Below are the code and all the weights of a small trained network. Each question names an input and a class and asks about switching units off, where a switched-off unit gives its printed mean instead of its output.

import numpy as np


def w(rows, s, z=0):
    codes = np.array(rows[::2]) - 128.0
    scale = np.full(codes.shape[1], s)
    scale[-1] = z or s
    return codes * scale


def f(y):
    return np.maximum(y, 0)


def log_softmax(a):
    a = a - a.max(-1, keepdims=True)
    return a - np.log(np.exp(a).sum(-1, keepdims=True))


def net(x, mask):
    res = np.array(x, float).reshape(1, 6) / 4 @ E
    y = f(res @ A[0][:, :-1].T + A[0][:, -1])
    res = res + np.where(mask, y, B[0][:, -1]) @ B[0][:, :-1]
    return log_softmax(res[-1] @ U[:, :-1].T + U[:, -1])


A, B = {}, {}
E = w([
[84,232,57,78,77,179,146,46,169],'x0',
[48,92,98,210,63,230,169,224,148],'x1',
[137,105,164,18,2,130,3,176,133],'x2',
[177,163,10,185,170,86,25,195,192],'x3',
[2,135,180,181,105,5,108,103,200],'x4',
[217,52,111,173,53,108,164,54,191],'x5',
],0.0078)
A[0] = w([
[78,92,118,192,53,199,179,189,175,133],'N0',
[159,87,147,70,2,122,20,182,131,56],'N1',
[182,145,125,103,166,82,115,89,105,100],'N2',
[184,137,157,82,175,54,99,16,124,118],'N3',
[140,75,108,156,68,147,175,131,182,99],'N4',
[176,71,126,136,95,91,146,52,198,109],'N5',
[174,168,7,159,176,96,42,205,188,56],'N6',
[248,156,118,72,157,171,119,99,64,3],'N7',
[17,129,178,180,93,31,106,107,207,16],'N8',
[85,220,74,84,81,162,153,62,186,101],'N9',
[189,158,159,75,153,66,108,60,118,10],'N10',
[91,107,236,64,97,162,225,87,49,99],'N11',
[25,216,156,78,222,121,101,194,48,191],'N12',
[209,81,119,161,74,88,164,82,171,122],'N13',
[174,27,199,160,166,98,116,186,82,89],'N14',
[119,213,71,95,106,204,125,54,136,92],'N15',
[161,95,62,130,106,237,156,168,80,65],'N16',
[145,73,185,139,195,118,106,194,104,95],'N17',
[219,110,95,103,147,198,133,150,63,33],'N18',
[153,128,76,242,222,116,219,106,109,82],'N19',
],0.008,0.0018)
B[0] = w([
[86,136,109,167,190,190,56,195,111,220],'N0',
[23,206,170,32,198,158,208,45,90,220],'N1',
[87,116,105,173,155,150,73,162,118,176],'N2',
[65,139,85,161,153,185,78,194,128,212],'N3',
[135,161,98,126,100,163,126,172,101,184],'N4',
[194,154,87,112,73,171,146,160,75,193],'N5',
[160,111,217,193,59,183,88,19,195,228],'N6',
[92,93,55,176,122,72,106,117,94,200],'N7',
[113,78,40,153,105,2,111,101,59,232],'N8',
[159,44,124,76,163,92,176,192,196,196],'N9',
[58,145,116,182,165,179,78,193,142,189],'N10',
[138,85,208,211,54,174,80,54,187,239],'N11',
[226,186,75,116,20,165,167,158,83,238],'N12',
[201,189,105,89,71,169,151,152,85,198],'N13',
[164,77,114,72,159,111,198,175,241,208],'N14',
[150,79,131,75,144,87,168,156,200,190],'N15',
[89,75,54,180,130,49,78,120,66,199],'N16',
[142,108,98,94,121,115,168,138,183,189],'N17',
[114,82,73,132,113,50,132,81,105,197],'N18',
[52,178,156,40,174,168,200,53,96,248],'N19',
],0.0082,0.012)
U = w([
[102,85,80,161,121,9,106,91,54,121],'0',
[59,192,152,54,189,162,180,43,99,123],'1',
[155,105,184,199,79,173,90,38,205,126],'2',
[72,137,107,177,175,181,72,240,118,115],'3',
[171,77,119,67,157,89,180,196,245,136],'4',
[231,198,101,108,59,163,151,174,51,133],'5',
[154,140,149,131,141,110,122,129,115,253],'6',
[178,141,183,132,183,104,113,142,119,64],'7',
],0.012,0.006)

Each question gives the input, the list of numbers given to net, and the class t.
The units are the neurons (one row each of A and B). Each row of codes is followed by its name. A weight is (code - 128) times the scale printed after its matrix; where a second scale follows, it is the last column's (A, B and U).
mask holds one flag per neuron, in row order. A switched-off neuron (its flag False) gives its mean, the last column of its row in B, instead of its output. The means were averaged over made-up inputs and are rounded, as every weight is.
A unit's drop is (log p(t) with every unit on - log p(t) with that unit switched off) / (log p(t) with every unit on - log p(t) with every unit switched off).
The circuit of an input: a set's keep is (log p(t) with only the set's units on - log p(t) with every unit switched off) / (log p(t) with every unit on - log p(t) with every unit switched off). Starting from the 12 units with the biggest drops (on a tie, the unit counted first), units are removed one at a time, each time the one whose removal leaves the highest keep (on an exact tie, the one counted first), for as long as the keep stays at least 0.8.
units of the circuit, in order: the units of the circuit, biggest drop first
most important unit: the unit with the biggest drop
top k neurons: the k neurons with the biggest drops, biggest first
drop when u is switched off: that unit's drop, to one decimal
input [1,-2,-5,2,2,1], class 1: most important unit => N19
input [6,-3,7,6,5,-5], class 1: top 2 neurons => [N1; N11]
input [6,4,-7,6,4,-7], class 1: top 2 neurons => [N19; N11]
input [1,-4,-5,2,0,1], class 1: top 2 neurons => [N19; N0]
input [-6,1,5,-5,-5,-1], class 4: top 4 neurons => [N14; N19; N8; N6]
input [7,-7,6,6,4,8], class 5: top 3 neurons => [N5; N13; N19]
input [3,-8,-4,-1,6,-7], class 3: units of the circuit, in order => [N3; N10]
input [4,-5,-3,2,-2,5], class 3: units of the circuit, in order => [N3; N10]
input [-4,1,-6,-3,-1,-8], class 5: top 2 neurons => [N12; N1]
input [-1,2,5,-5,1,-6], class 5: top 3 neurons => [N12; N19; N6]
input [1,8,0,-4,6,2], class 3: top 2 neurons => [N0; N18]
input [8,-4,4,6,-2,3], class 4: top 2 neurons => [N9; N15]
input [8,-8,5,2,0,-5], class 3: top 3 neurons => [N10; N3; N14]
input [-4,-6,-3,-8,5,-8], class 2: units of the circuit, in order => [N11]
input [-3,-6,-6,2,-3,8], class 5: top 3 neurons => [N13; N5; N1]
input [5,-6,-1,7,-6,2], class 2: top 3 neurons => [N6; N8; N0]
input [7,-7,0,2,5,4], class 3: top 3 neurons => [N3; N10; N14]
input [-4,3,3,7,2,-6], class 2: drop when N6 is switched off => 0.9
input [-7,-1,0,2,6,-3], class 4: drop when N17 is switched off => 0.3
input [-3,-8,2,-7,5,-6], class 3: most important unit => N3
input [-6,-7,8,4,3,-2], class 1: drop when N1 is switched off => 1.8
